Below are the code and all the weights of a small trained network. Each question names an input and a class and asks about switching units off, where a switched-off unit gives its printed mean instead of its output.

import numpy as np


def w(rows, s, z=0):
    codes = np.array(rows[::2]) - 128.0
    scale = np.full(codes.shape[1], s)
    scale[-1] = z or s
    return codes * scale


def f(y):
    return y / 2 * (1 + np.tanh(0.7978845608 * (y + 0.044715 * y**3)))


def log_softmax(a):
    a = a - a.max(-1, keepdims=True)
    return a - np.log(np.exp(a).sum(-1, keepdims=True))


def net(x, mask):
    res = np.array(x, float).reshape(1, 5) / 4 @ E
    y = f(res @ A[0][:, :-1].T + A[0][:, -1])
    res = res + np.where(mask, y, B[0][:, -1]) @ B[0][:, :-1]
    return log_softmax(res[-1] @ U[:, :-1].T + U[:, -1])


A, B = {}, {}
E = w([
[128,117,126,135,130,108,112,127,129,129,128,122],'x0',
[133,119,140,116,40,117,130,134,106,129,37,129],'x1',
[131,121,128,129,135,132,128,130,135,130,122,119],'x2',
[180,61,120,35,129,121,131,125,75,109,160,118],'x3',
[117,146,246,109,134,149,95,131,132,69,143,84],'x4',
],0.013)
A[0] = w([
[106,155,30,193,81,110,157,116,137,150,27,164,163],'N1',
[172,66,138,24,62,126,124,149,67,132,60,126,64],'N2',
[115,160,136,192,171,143,132,151,165,152,152,124,175],'N3',
[108,163,142,167,80,129,124,124,155,120,39,124,134],'N4',
[121,161,234,145,101,134,105,126,151,120,76,121,134],'N5',
[96,169,105,207,173,128,121,137,146,133,177,131,170],'N6',
[155,80,123,56,183,118,134,115,125,121,247,126,125],'N7',
[113,129,203,93,145,127,112,113,119,85,176,105,139],'N8',
[108,122,11,137,126,124,140,134,124,130,119,135,253],'N9',
[115,177,133,204,186,139,117,133,155,140,181,136,186],'N10',
[148,117,4,95,155,136,132,127,128,132,162,130,174],'N11',
],0.011,0.0057)
B[0] = w([
[252,149,146,70,135,172,62,158,140,179,79,103,252],'N1',
[113,148,131,118,114,89,133,50,237,78,127,136,221],'N2',
[117,110,139,113,107,95,132,92,154,87,106,134,195],'N3',
[115,146,133,151,146,161,145,189,72,142,55,127,197],'N4',
[36,134,150,176,170,105,120,161,72,96,87,97,195],'N5',
[161,119,114,89,102,108,148,84,179,114,116,141,206],'N6',
[158,125,150,129,145,179,100,187,83,180,208,119,218],'N7',
[156,165,182,83,99,158,91,148,148,105,162,112,193],'N8',
[213,104,63,123,128,141,162,110,148,175,147,158,227],'N9',
[124,135,141,97,98,101,117,78,186,88,127,117,212],'N10',
[139,92,57,184,125,103,182,117,90,163,183,164,212],'N11',
],0.013,0.016)
U = w([
[167,95,55,125,90,81,183,14,201,138,99,177,170],'0',
[209,148,145,82,149,215,54,254,82,187,139,101,240],'1',
[40,142,178,113,103,88,119,62,174,26,151,98,205],'2',
[40,142,132,242,176,128,140,218,23,118,55,103,1],'3',
[145,69,72,185,176,152,180,176,33,185,223,165,12],'4',
],0.0062,0.0017)

Each question gives the input, the list of numbers given to net, and the class t.
The units are the neurons (one row each of A and B). Each row of codes is followed by its name. A weight is (code - 128) times the scale printed after its matrix; where a second scale follows, it is the last column's (A, B and U).
mask holds one flag per neuron, in row order. A switched-off neuron (its flag False) gives its mean, the last column of its row in B, instead of its output. The means were averaged over made-up inputs and are rounded, as every weight is.
A unit's drop is (log p(t) with every unit on - log p(t) with that unit switched off) / (log p(t) with every unit on - log p(t) with every unit switched off).
The circuit of an input: a set's keep is (log p(t) with only the set's units on - log p(t) with every unit switched off) / (log p(t) with every unit on - log p(t) with every unit switched off). Starting from all 11 units, units are removed one at a time, each time the one whose removal leaves the highest keep (on an exact tie, the one counted first), for as long as the keep stays at least 0.8.
circuit, biggest first: the units of the circuit, biggest drop first
unit that matters most: the unit with the biggest drop
k most important neurons: the k neurons with the biggest drops, biggest first
drop when u is switched off: that unit's drop, to one decimal
input [-4,1,-6,-7,2], class 3: circuit, biggest first => [N5]
input [5,6,7,0,5], class 3: 2 most important neurons => [N5, N4]
input [1,0,3,1,-6], class 4: 4 most important neurons => [N2, N11, N10, N6]
input [3,1,4,-4,-4], class 1: 3 most important neurons => [N1, N2, N4]
input [8,-7,6,-1,2], class 2: circuit, biggest first => [N1, N9]
input [-6,0,-5,7,-6], class 4: 4 most important neurons => [N7, N11, N10, N6]
input [-5,3,-8,7,2], class 2: 2 most important neurons => [N2, N9]
input [0,0,7,-8,7], class 2: 2 most important neurons => [N10, N3]
input [-5,-4,-1,3,0], class 4: 2 most important neurons => [N1, N11]
input [-3,1,2,-6,6], class 3: 3 most important neurons => [N5, N4, N2]
input [-8,1,-4,-4,-1], class 1: 4 most important neurons => [N2, N1, N11, N4]
input [-1,8,-1,0,-2], class 1: 2 most important neurons => [N1, N4]
input [-8,1,1,-4,3], class 3: 3 most important neurons => [N2, N5, N4]
input [-6,3,5,7,4], class 2: unit that matters most => N2
input [0,7,3,-5,0], class 1: 2 most important neurons => [N1, N11]
input [6,2,-6,-2,-7], class 1: 2 most important neurons => [N1, N2]
input [0,2,1,-4,-1], class 1: drop when N1 is switched off => 0.1
input [4,8,4,-2,-8], class 1: drop when N1 is switched off => 2.0
input [3,6,6,-4,-1], class 1: drop when N1 is switched off => 1.8
input [-1,4,8,-4,-1], class 1: unit that matters most => N1
input [-1,6,8,-3,2], class 3: drop when N8 is switched off => 0.0
